Below is a small trained network, with its code and all its weights. Each question gives an input and a class and asks what happens when units are switched off, that is, made to give their printed mean instead of their output.

import numpy as np


def w(rows, s, z=0):
    codes = np.array(rows[::2]) - 128.0
    scale = np.full(codes.shape[1], s)
    scale[-1] = z or s
    return codes * scale


def norm(h):
    return h / np.sqrt((h * h).mean(-1, keepdims=True) + 1e-5)


def f(y):
    return y / 2 * (1 + np.tanh(0.7978845608 * (y + 0.044715 * y**3)))


def log_softmax(a):
    a = a - a.max(-1, keepdims=True)
    return a - np.log(np.exp(a).sum(-1, keepdims=True))


def net(x, mask):
    res = np.array(x, float).reshape(1, 6) / 4 @ E
    u = 0
    for l in range(2):
        y = f(norm(res) @ A[l][:, :-1].T + A[l][:, -1])
        res = res + np.where(mask[u : u + 8], y, B[l][:, -1]) @ B[l][:, :-1]
        u += 8
    return log_softmax(norm(res)[-1] @ U[:, :-1].T + U[:, -1])


A, B = {}, {}
E = w([
[189,51,141,69,181,197,129,120,154,80],'x0',
[125,159,64,176,108,191,162,89,13,23],'x1',
[197,76,118,160,49,246,191,115,41,244],'x2',
[228,204,134,194,218,111,105,156,115,156],'x3',
[57,82,192,219,165,178,3,58,118,105],'x4',
[50,222,88,46,218,192,159,67,143,132],'x5',
],0.0029)
A[0] = w([
[178,157,86,66,84,77,187,166,124,99,18],'L0N0',
[116,137,140,126,148,29,135,126,155,1,4],'L0N1',
[223,165,130,190,221,82,129,152,80,103,11],'L0N2',
[49,48,133,61,41,92,163,122,92,53,24],'L0N3',
[61,183,86,206,66,31,152,138,86,140,31],'L0N4',
[195,71,143,179,58,64,110,162,120,67,26],'L0N5',
[140,159,88,157,100,147,146,122,61,4,33],'L0N6',
[221,27,104,93,185,159,141,142,140,16,27],'L0N7',
],0.0068,0.0037)
B[0] = w([
[123,102,175,189,148,104,96,115,101,39,194],'L0N0',
[133,91,47,79,99,134,57,211,35,128,239],'L0N1',
[168,166,57,208,108,160,133,131,229,126,209],'L0N2',
[195,186,70,230,132,154,138,133,222,142,253],'L0N3',
[139,159,248,54,91,191,124,82,130,143,227],'L0N4',
[54,156,85,99,229,157,180,100,114,135,239],'L0N5',
[117,51,150,111,168,59,135,130,184,207,209],'L0N6',
[100,192,245,74,67,151,119,89,107,161,236],'L0N7',
],0.012,0.0027)
A[1] = w([
[162,78,141,171,103,161,176,108,71,176,51],'L1N0',
[130,28,177,105,150,5,158,158,190,201,10],'L1N1',
[62,84,100,127,50,149,161,126,175,93,52],'L1N2',
[81,45,179,254,142,128,79,76,76,22,22],'L1N3',
[179,66,73,124,63,182,161,183,19,168,8],'L1N4',
[58,172,72,82,224,133,218,75,91,97,5],'L1N5',
[207,131,122,95,104,79,241,162,104,80,55],'L1N6',
[168,114,109,139,106,152,170,67,101,137,74],'L1N7',
],0.0088,0.0017)
B[1] = w([
[118,193,80,15,147,71,69,219,150,70,234],'L1N0',
[134,20,139,87,140,31,204,145,164,180,242],'L1N1',
[250,193,165,194,212,85,115,176,148,140,139],'L1N2',
[103,60,176,235,120,97,147,88,88,43,191],'L1N3',
[128,115,57,96,95,115,22,168,59,87,222],'L1N4',
[91,143,68,134,215,169,249,128,51,123,252],'L1N5',
[47,62,201,253,139,172,50,48,130,114,156],'L1N6',
[106,123,110,94,130,68,49,183,169,128,187],'L1N7',
],0.0072,0.003)
U = w([
[128,126,30,56,107,105,22,206,67,99,155],'0',
[215,198,63,226,114,168,138,130,239,150,136],'1',
[74,157,84,109,214,173,216,106,69,132,150],'2',
[129,34,156,92,141,40,168,131,168,189,141],'3',
[132,195,253,59,58,185,111,75,104,143,127],'4',
[103,68,175,227,120,110,105,81,85,42,127],'5',
[175,105,85,120,42,131,164,79,73,140,1],'6',
],0.0079,0.0057)

Each question gives the input, the list of numbers given to net, and the class t.
The units are the neurons (one row each of A and B). Each row of codes is followed by its name. A weight is (code - 128) times the scale printed after its matrix; where a second scale follows, it is the last column's (A, B and U).
mask holds one flag per neuron, layer by layer. A switched-off neuron (its flag False) gives its mean, the last column of its row in B, instead of its output. The means were averaged over made-up inputs and are rounded, as every weight is.
A unit's drop is (log p(t) with every unit on - log p(t) with that unit switched off) / (log p(t) with every unit on - log p(t) with every unit switched off).
The circuit of an input: a set's keep is (log p(t) with only the set's units on - log p(t) with every unit switched off) / (log p(t) with every unit on - log p(t) with every unit switched off). Starting from the 12 units with the biggest drops (on a tie, the unit counted first), units are removed one at a time, each time the one whose removal leaves the highest keep (on an exact tie, the one counted first), for as long as the keep stays at least 0.8.
units of the circuit, in order: the units of the circuit, biggest drop first
most important unit: the unit with the biggest drop
k most important neurons: the k neurons with the biggest drops, biggest first
k most important neurons of layer l: the k neurons of layer l with the biggest drops, biggest first
input [-5,-4,6,-8,-4,2], class 1: 2 most important neurons	L0N3, L0N1
input [4,-4,-4,6,8,5], class 5: 4 most important neurons	L0N5, L0N3, L1N3, L0N6
input [-5,6,3,4,8,5], class 5: units of the circuit, in order	L1N3
input [-2,5,6,-4,0,3], class 0: 2 most important neurons of layer 0	L0N5, L0N2
input [-7,5,7,-2,6,7], class 0: units of the circuit, in order	L0N5, L1N0
input [-3,0,-3,2,4,3], class 5: 3 most important neurons of layer 0	L0N5, L0N7, L0N3
input [2,-8,8,-8,7,8], class 0: units of the circuit, in order	L0N7, L0N4
input [5,8,8,2,7,-5], class 0: 2 most important neurons of layer 1	L1N0, L1N4
input [5,6,7,-2,-1,7], class 0: 3 most important neurons	L0N5, L1N4, L1N0
input [-7,0,1,-5,-8,5], class 5: 2 most important neurons of layer 0	L0N0, L0N7
input [5,-3,2,-7,-6,5], class 1: 2 most important neurons of layer 0	L0N3, L0N5
input [-6,-4,6,-2,1,2], class 0: 2 most important neurons of layer 0	L0N7, L0N6
input [-8,-2,6,6,6,-6], class 4: 2 most important neurons	L0N4, L0N1
input [-7,-5,-4,-3,0,4], class 4: most important unit	L0N4
input [-3,7,6,-5,4,0], class 3: 3 most important neurons	L0N6, L0N1, L1N1
input [8,-1,1,-4,-4,6], class 4: 2 most important neurons of layer 0	L0N7, L0N5
input [-2,-4,-5,1,-3,5], class 0: 3 most important neurons	L0N1, L0N5, L0N6
input [-4,5,-5,7,-4,7], class 1: 3 most important neurons of layer 0	L0N2, L0N5, L0N6
input [-3,8,-7,-6,-4,-3], class 3: 2 most important neurons of layer 1	L1N1, L1N0
input [3,6,-3,6,-6,-3], class 1: units of the circuit, in order	L0N2
input [0,6,6,2,1,-8], class 2: 3 most important neurons	L0N5, L1N5, L0N1
input [6,-5,-3,-3,0,0], class 4: 2 most important neurons	L0N7, L0N6
input [-2,1,-6,7,-3,7], class 1: 3 most important neurons	L0N2, L0N5, L1N4
